In the rows, zero is written as 128.
Each row is followed by its class. Each block has new classes.
[153 133 203 110  79 158 110 103 144  46 111 160 167 146 161 129 155 131
  79 100 118 123 201 129 174] : piz
[123 122 137 117 141 150 106  99 136 104 138 122  89 183 107 132 104 100
 129 117 131 143 120 125 122] : vum
[169 113 153 103  53 175 104 109 158  86 129 229 198  79 111 127 144 170
 117 161  99  66 151 124 175] : fusu
[134 122 168 114 150 171  62  70 158  92 131 162  92 206 104 134 119 123
 103 111 105 140 166 130 132] : piz
[155 149 183 112  95 161  98 118 169  56 124 177 160 146 135 124 145 151
  81 105 106 112 204 140 159] : fusu
[138 164 154 134 138 148 112  98 155  92 126 164 101 176 121 134 117 104
 125 110 121 132 150 127  95] : piz
[155 134 163  96  95 168  86  80 153 100 126 227 176 118 118 123 139 159
 102 153  87  85 189 138 154] : modor
[141 128 181 114 153 161  71  69 155  83 112 161  95 215 120 130 116 134
  82 112 104 146 191 135 131] : vum
[160 152 224 104  28 142 164 121 135  15  98 174 241  72 203 136 194 144
  67  93 138  86 252 150 209] : fusu
[120 135 151 105 148 137  98  94 130 113 121 127 130 162 123 124 134 113
  86 110 119 137 167 128 131] : piz
[144 139 153 127 155 152  84  98 168 123 135 172  92 188 102 121 109 154
  98 125  98 143 164 125 112] : fusu
[138 130 153 118 125 145 106 100 149 104 123 177 148 134 119 127 132 126
 113 132 108 116 165 132 134] : piz
[149 146 154 130 126 144 106 121 148  96 120 150 136 151 131 127 135 138
 102 117 114 123 178 127 129] : piz
[132 118 181 102 121 174  87  64 131  85 107 157 143 176 125 131 132 124
  97 129 105 127 155 138 163] : modor
[135 129 213 102 137 208  83  46 145  47 119 128 126 206 142 131 147 136
  55 112 106 154 232 150 172] : kug
[126 124 160 110 144 166  84  61 135 102 126 165 129 168 117 124 134 128
  95 133 107 131 173 133 121] : modor
[135 134 132 125 141 130 125 123 133 118 137 153 110 153 138 130 120  92
 140 118 129 121 137 122 104] : peti
[152 107 176  97  79 178  93  88 159  64 120 171 140 155 121 141 133 132
 110 123 117 108 154 131 177] : fusu
[158 117 160 100 125 166 104  75 121 118 124 163 174 148 137 112 162 144
  82 138 105 104 196 130 145] : kug
[148 133 163 130 100 149 116 118 146  93 127 174 144 134 132 131 127 128
 121 126 116 109 160 126 144] : piz
[130 145 133 126 136 143 112 113 141 118 132 165 122 138 118 129 119 114
 132 127 119 122 139 125 117] : vum
[131 134 168  99 137 146  96  72 132  96 126 145 149 159 123 119 137 152
  79 130 118 129 194 138 147] : kug
[129 123 131 106 166 157  61  56 141 160 132 208 138 139  85 113 133 173
 102 172  66 115 194 122 123] : kug
[137 142 169 112 150 161  78  60 147 102 125 155 126 174 120 121 123 138
  88 133 110 140 187 135 131] : vot
[129 136 163 121 119 151  96  83 141 114 126 170 139 146 127 127 137 133
  98 131 106 120 182 130 139] : piz
[142 126 162 117 117 162 102  94 149  91  95 169 119 155 125 130 140 128
 114 133 110 121 158 132 138] : vum
[146 130 160 113 109 171  98  96 155  99 124 190 144 143 125 134 135 132
 109 135 106 107 164 129 148] : vot
[124 126 181 106 120 155 103  80 142  78 120 120 142 173 145 137 139 124
  90 112 123 136 196 140 168] : vum
[140 148 147 131 140 134 106 107 136 117 135 201 140 120 135 119 136 122
 131 132 110 107 178 121 101] : peti
[118 119 142 124 140 130 123  92 130 116 132 131 111 163 123 130 129 100
 126 128 131 139 137 131 125] : fusu
[130 107 162 114 125 144  81  65 138 101 128 157 118 172 108 121 133 131
 102 136  99 129 162 131 149] : modor
[119 130 149 130 179 140  84  77 133 140 139 156  87 176  93 124 111 106
 127 138 111 145 129 122 101] : piz
[120 122 139 123 182 170  64  81 154 128 142 144  48 215  89 124  92 108
 136 118 110 153 124 124  87] : vum
[143 136 182 121 141 151  86  95 157  91 129 173 124 168 124 133 131 141
  97 120 105 125 184 133 136] : fusu
[143 137 153 118 126 158  86  86 148 107 131 175 122 166 109 135 121 130
 106 129 100 127 170 129 120] : vum
[143 136 175 124 119 147 107 102 146  77 123 162 149 139 146 130 145 125
  98 115 114 140 188 132 144] : fusu

Each row is followed by its class.
[119 141 133 132 122 141 122 136  54 148  89 114  96 146 131 116 134 107
 100 105 122 131 137 136 115] : Gor
[116 127 145 134 126 104 129 106 132 123 113 118 132 137 129 121 116 121
 113 124 141 174 125 128 131] : Gor
[138 132 113 130 118 137 138 144 105 125  97 121 114 133 115 123 137 108
 107 102 151 125 130 106 113] : fona
[144 137 129 118 122 169 137 132  76 138 125 114 104 123 125 127 136 120
 115 113 134 118 137 125 131] : Gor
[123 129 127 137 130 140 125 123  99 127 100 115 118 133 119 124 136 115
 114 138 138 131 138 120 113] : fona
